[[ 23  19 -15 -21  20  17  19 -18  16  18 -21 -17 -20 -19 -21 -18]
 [ 20  21 -21 -20  24  19  20 -18  20  18 -20 -20 -22 -19 -20 -23]
 [ 20  18 -23 -20  20  22  20 -20  22  20 -20 -25 -18 -24 -21 -17]
 [-25 -21  27  22 -31 -22 -24  22 -25 -24  22  26  25  21  24  23]
 [-19 -22  21  18 -23 -19 -24  20 -20 -22  22  18  18  20  22  13]
 [-21 -24  23  21 -21 -20 -19  21 -21 -22  20  18  23  25  20  23]
 [-27 -26  27  26 -29 -24 -26  20 -27 -29  24  24  26  28  27  27]
 [-19 -20  20  19 -21 -19 -21  22 -20 -20  18  20  19  21  21  22]
 [-18 -21  22  19 -21 -20 -19  18 -22 -19  19  19  22  20  19  17]
 [-22 -23  20  18 -19 -18 -21  19 -22 -22  20  18  25  24  20  21]]: 19

[[ 10   2  -9  12  -4  12  -2  -9   9  -7  -6   4]
 [  8  10  -7   5  -7   2  -2  -8  14  -4  -2   6]
 [  7 -11  -8  30  11  17  -1  -6  -5  -9 -10  -3]
 [  5 -11  -4  21  10  14   0  -3  -8  -6  -8  -3]
 [ 11 -11 -10  38  11  23  -1  -9  -3 -11 -12  -2]]: 2

[[ -7   8 -14 -13  14 -19  -3  13   0]
 [ -3 -31  -3  -3  -4  33  -3   0 -17]
 [ -4   5 -18  -9  13 -13  -5   6   0]
 [-14  -1  -3 -15  -2 -12   7  13 -18]
 [  2  -4 -10   0   8 -18 -29 -16   2]
 [  1  -4   7   5  -6  -6 -23 -25  -3]
 [ 12  15   3   5  17  -1  -6 -23 -26]
 [  6   4  -5  28   3   9  13  -8 -18]]: 8

[[  9 -12  11  -6  -3   5  22  -8 -22   8  -1]
 [ -1  -5  17 -28 -10  11 -12  -6   2  -4  13]
 [ -2   2 -26   7   5  -7   0  17   3  18  15]
 [ -8   6 -10  -5  10  32   1   6  17   1  -2]
 [  7  -4  17 -13 -12 -10 -25  15  -8   1  12]
 [-32  -6   2   7  -6   1  -8 -10   6  14  -5]]: -12

[[ -9 -16  -8 -16 -16 -15]
 [ -4  -3   0  -5  -6  -5]
 [-15 -19 -18 -21 -18 -18]
 [ -2   0  -1  -4  -2  -3]
 [-27 -21 -30 -21 -19 -22]
 [ -9  -7  -6  -9 -11 -11]]: -16
---
array([  8, -17,  24, -33]) out -17
array([-7, 28,  0, -3]) out 28
array([ 18, -27, -32, -38]) out -27
array([  5, -25, -36,  18]) out -25
array([ 34,   4, -15, -25]) out 4
array([ 14,   2, -29,  25]) out 2
array([ 16,   7, -25, -34]) out 7
array([17,  7, 18, 37]) out 7
array([-15,  34,  16, -27]) out 34
---
-24,29,29,25,-25
31,-31,-31,-30,30
=> 25

13,-15,37,0,-20,10,18 => 10

28,-27,28,-28,20
-27,28,-29,29,-29
=> -28

19,1,21,33 => 21

33,33,33,33 => 33

18,2,14,21,-36,38,-18 => 38

24,30,21,28 => 21
---
array([1894, 5661, 6151, 6897, 8244, 2598]) ==> 2598
array([127,  24,  94, 204,  38,  29, 121]) ==> 121
array([69, 87, 69, 64, 17, 68]) ==> 68
array([3, 1, 7, 6, 2]) ==> 2
array([7, 3, 1, 5, 8, 0, 1]) ==> 1
array([79, 60, 23, 63, 85, 53, 36]) ==> 36
array([12, 83,  8, 21]) ==> 21
array([ 5, 32, 78, 24, 41]) ==> 41
---
[[-179.2   51.2 -162.0 -145.8]
 [ 124.3 -109.6  103.6  102.5]] Answer: -109.6

[-0.613 -1.381  1.752 -1.184  0.448] Answer: 1.752

[ 17.328  -3.732   2.784 -14.181  -6.590  -0.040] Answer: -14.181

[-15.85 -18.33  11.43 -14.76   7.77  -9.13  15.67] Answer: 7.77

[[ -5.77  -1.69  -3.50  -7.75 -10.60 -14.07  -7.89]
 [ -2.23  -8.51 -10.82 -13.51  -7.76   0.68  15.98]
 [ -2.70  -3.52  -6.39 -12.53 -13.27  -8.75   2.07]] Answer: -13.27

[ 141.83 -142.13  105.81   94.89  -17.00   21.69  123.00] Answer: -17.00
---
[[105, 175, 163, 114, 125, 101, 158],
 [104, 150, 169, 108, 114, 116, 177],
 [24, 221, 212, 43, 20, 42, 230]] >> 116

[[7555, 9044, 1222, 4551, 5118],
 [5161, 3080, 6336, 5651, 4983]] >> 5651

[[838, 753, 793, 757, 751, 942],
 [-979, -987, -964, -921, -933, -983],
 [860, 777, 845, 828, 769, 979]] >> -933

[[147, 81, 89, 114, 20],
 [159, 193, 110, 137, 129],
 [116, 30, 87, 130, 47]] >> 137

[[-16, 7, 48, 46],
 [-25, 24, -19, 22]] >> -19

[[0, 1, 0, 7, 5, 4],
 [5, 3, 5, 7, 8, 6],
 [3, 2, 3, 7, 7, 5]] >> 8

[[9, -14, 20, 22],
 [-6, 4, -6, -8],
 [-7, 27, -39, -44]] >> -6
---
[[189 194  65  82  69]
 [231 223 149  49 143]
 [168 173 192 101 191]] result: 69, 168

[19 64 38 42 36 88] result: 88, 19

[7817 5043 5234 3179 8619 8161 6273] result: 6273, 7817

[[140 107  97  71 192]
 [143 161 115 166  29]
 [171 104 101  49 165]] result: 192, 171

[[6483 4663 7907 6024 5321 6766 6078]
 [8809 2468 6185 5391 5450 5245 8210]] result: 6078, 8809

[[44 53 11 19 45 16]
 [33 92 66 74 48 44]
 [49 64 70 90 29 51]] result: 16, 49

[-684  860  256  911] result: 911, -684
---
[  3  27 -20  -1]	3, -1

[  2  -2  -4 -38   9]	2, 9

[[ -8   4  -3  36  -4  19  13]
 [-10   4  -6   1  -3 -13   0]]	-8, 0

[[ -1  -2 -13 -14]
 [ 18  36  -2  -7]]	-1, -7

[-12 -19 -31  -5 -28  15   5]	-12, 5

[[ 30  11  -9  21  16]
 [-18 -18  21 -28 -11]
 [ 32  17   0   4  21]]	30, 21

[[ 36  27   8  18 -12]
 [ -5 -18 -13 -24   3]]	36, 3

[[-16 -22  10  10   6  17]
 [ 38  18  13  16  -3  25]]	-16, 25
---
[2461 4411 9157 2190] -> 9157, 2190

[5820 7763 5058 2113 9157] -> 9157, 2113

[157 261 665 925] -> 925, 157

[[6 4 2 7 3 2]
 [3 1 8 7 7 3]] -> 8, 1

[ -73 -978  665   90 -771  811] -> 811, -978

[[2829 2809 7544 9889 3116]
 [5112 4929 8071 4922 4813]
 [5796 5661 6667 8019 4345]] -> 9889, 2809

[0 3 3 2 7 5] -> 7, 0

[[422 563 544 434 301 550]
 [836 322  81 609 436 488]
 [128 463 695 477 388 547]] -> 836, 81
---
[[  2  10  -7  -5   7   6  -6]
 [-24  35   6  -9 -23  -6 -20]
 [-24   6  -9  23 -15   3 -19]] Answer: -24

[[ -9  14  16  -9]
 [ 38 -31 -32  35]
 [  2   2   3   1]] Answer: 2

[[ 31  20 -13   5 -10  11   0]
 [ 23  17  -3  -7 -21   6  12]
 [ 16  14 -16  24   3  22   4]] Answer: 16

[[ 35 -11 -11 -12]
 [ -8  -6  14 -12]
 [-15  19   7  -2]] Answer: -15

[[12  0 14 -1 -1]
 [ 8 -1  0  5  0]
 [24 35 -1 -1 21]] Answer: 24

[[ -7  19   1  -6 -15  20]
 [ -4  13   0 -20 -23  15]
 [ 32  11 -16 -22 -13  15]] Answer: 32

[[-31 -11  -9 -15 -27  21]
 [ 18   1  26  15  13 -38]
 [-25  -8  -8 -12 -21  19]] Answer: -25
